Here is a tiny trained network, its code and every weight. The questions are about switching its units off for an input and a class, where a switched-off unit gives its printed mean instead of its output.

import numpy as np


def w(rows, s, z=0):
    codes = np.array(rows[::2]) - 128.0
    scale = np.full(codes.shape[1], s)
    scale[-1] = z or s
    return codes * scale


def norm(h):
    return h / np.sqrt((h * h).mean(-1, keepdims=True) + 1e-5)


def f(y):
    return np.maximum(y, 0)


def log_softmax(a):
    a = a - a.max(-1, keepdims=True)
    return a - np.log(np.exp(a).sum(-1, keepdims=True))


def net(x, mask):
    res = np.array(x, float).reshape(1, 7) / 4 @ E
    u = 0
    for l in range(3):
        y = f(norm(res) @ A[l][:, :-1].T + A[l][:, -1])
        res = res + np.where(mask[u : u + 9], y, B[l][:, -1]) @ B[l][:, :-1]
        u += 9
    return log_softmax(norm(res)[-1] @ U[:, :-1].T + U[:, -1])


A, B = {}, {}
E = w([
[185,199,254],'x0',
[98,132,133],'x1',
[150,120,123],'x2',
[117,130,129],'x3',
[118,247,37],'x4',
[109,136,135],'x5',
[145,128,124],'x6',
],0.0064)
A[0] = w([
[173,174,199,95],'L0N0',
[180,233,161,193],'L0N1',
[160,171,216,118],'L0N2',
[135,175,224,84],'L0N3',
[181,154,112,128],'L0N4',
[113,127,203,137],'L0N5',
[158,247,52,87],'L0N6',
[149,144,187,5],'L0N7',
[108,57,192,69],'L0N8',
],0.011,0.003)
B[0] = w([
[54,176,91,218],'L0N0',
[158,82,58,254],'L0N1',
[89,181,49,234],'L0N2',
[184,155,46,226],'L0N3',
[84,105,142,161],'L0N4',
[146,176,137,203],'L0N5',
[98,108,254,237],'L0N6',
[170,152,113,167],'L0N7',
[160,121,187,205],'L0N8',
],0.0083,0.0064)
A[1] = w([
[125,64,255,73],'L1N0',
[182,222,116,196],'L1N1',
[207,128,124,161],'L1N2',
[81,9,130,94],'L1N3',
[145,159,66,148],'L1N4',
[113,77,102,89],'L1N5',
[26,241,167,255],'L1N6',
[201,111,111,113],'L1N7',
[222,98,156,159],'L1N8',
],0.0083,0.0028)
B[1] = w([
[202,188,254,192],'L1N0',
[88,49,114,221],'L1N1',
[102,65,77,161],'L1N2',
[162,121,41,186],'L1N3',
[47,127,215,184],'L1N4',
[100,114,74,148],'L1N5',
[148,35,165,255],'L1N6',
[77,162,189,146],'L1N7',
[59,134,187,167],'L1N8',
],0.0058,0.0069)
A[2] = w([
[92,122,174,206],'L2N0',
[168,231,151,191],'L2N1',
[129,205,162,184],'L2N2',
[87,115,5,135],'L2N3',
[142,145,128,9],'L2N4',
[150,114,177,171],'L2N5',
[232,39,28,252],'L2N6',
[60,177,135,163],'L2N7',
[152,152,81,65],'L2N8',
],0.011,0.0028)
B[2] = w([
[183,113,174,201],'L2N0',
[93,135,2,173],'L2N1',
[190,78,95,169],'L2N2',
[116,173,149,255],'L2N3',
[180,119,186,128],'L2N4',
[169,157,137,193],'L2N5',
[123,198,133,214],'L2N6',
[219,90,151,175],'L2N7',
[133,141,164,152],'L2N8',
],0.0089,0.0071)
U = w([
[115,124,204,130],'0',
[80,200,150,250],'1',
[41,174,2,9],'2',
],0.0095,0.0023)

Each question gives the input, the list of numbers given to net, and the class t.
The units are the neurons (one row each of A and B). Each row of codes is followed by its name. A weight is (code - 128) times the scale printed after its matrix; where a second scale follows, it is the last column's (A, B and U).
mask holds one flag per neuron, layer by layer. A switched-off neuron (its flag False) gives its mean, the last column of its row in B, instead of its output. The means were averaged over made-up inputs and are rounded, as every weight is.
A unit's drop is (log p(t) with every unit on - log p(t) with that unit switched off) / (log p(t) with every unit on - log p(t) with every unit switched off).
most important unit: the unit with the biggest drop
top k neurons: the k neurons with the biggest drops, biggest first
top k neurons in layer l: the k neurons of layer l with the biggest drops, biggest first
drop when u is switched off: that unit's drop, to one decimal
input [-5,2,8,0,7,4,5], class 0: most important unit : L0N6
input [-6,-6,3,3,6,-1,8], class 0: top 2 neurons : [L0N6, L0N1]
input [8,-4,2,-2,-4,-2,-7], class 2: top 2 neurons : [L0N3, L2N1]
input [8,5,-6,4,7,7,-6], class 2: top 4 neurons : [L2N1, L0N3, L0N2, L0N1]
input [7,6,-5,-1,-5,-3,4], class 2: top 3 neurons : [L0N3, L0N5, L0N6]
input [-4,5,-2,4,0,-6,-1], class 1: top 2 neurons in layer 2 : [L2N3, L2N6]
input [8,4,-1,-6,7,1,2], class 2: top 2 neurons : [L2N1, L0N3]
input [8,4,-3,-8,-5,3,-6], class 2: top 2 neurons : [L0N3, L0N5]
input [-3,3,-7,7,1,-5,-7], class 1: top 2 neurons in layer 1 : [L1N1, L1N2]
input [7,-6,1,7,8,-4,-2], class 0: top 2 neurons in layer 0 : [L0N6, L0N4]
input [-5,-5,5,-3,4,8,-1], class 1: top 3 neurons in layer 1 : [L1N0, L1N4, L1N3]
input [5,-1,-3,6,7,3,8], class 0: top 2 neurons : [L0N6, L1N6]
input [-6,3,4,-4,7,-7,-7], class 0: top 2 neurons in layer 0 : [L0N6, L0N1]
input [4,7,-5,-1,8,-8,7], class 0: drop when L0N6 is switched off : 1.2
input [6,3,7,7,3,1,-3], class 2: drop when L0N3 is switched off : 0.2
input [2,5,-5,6,7,-7,7], class 0: drop when L0N6 is switched off : 0.2
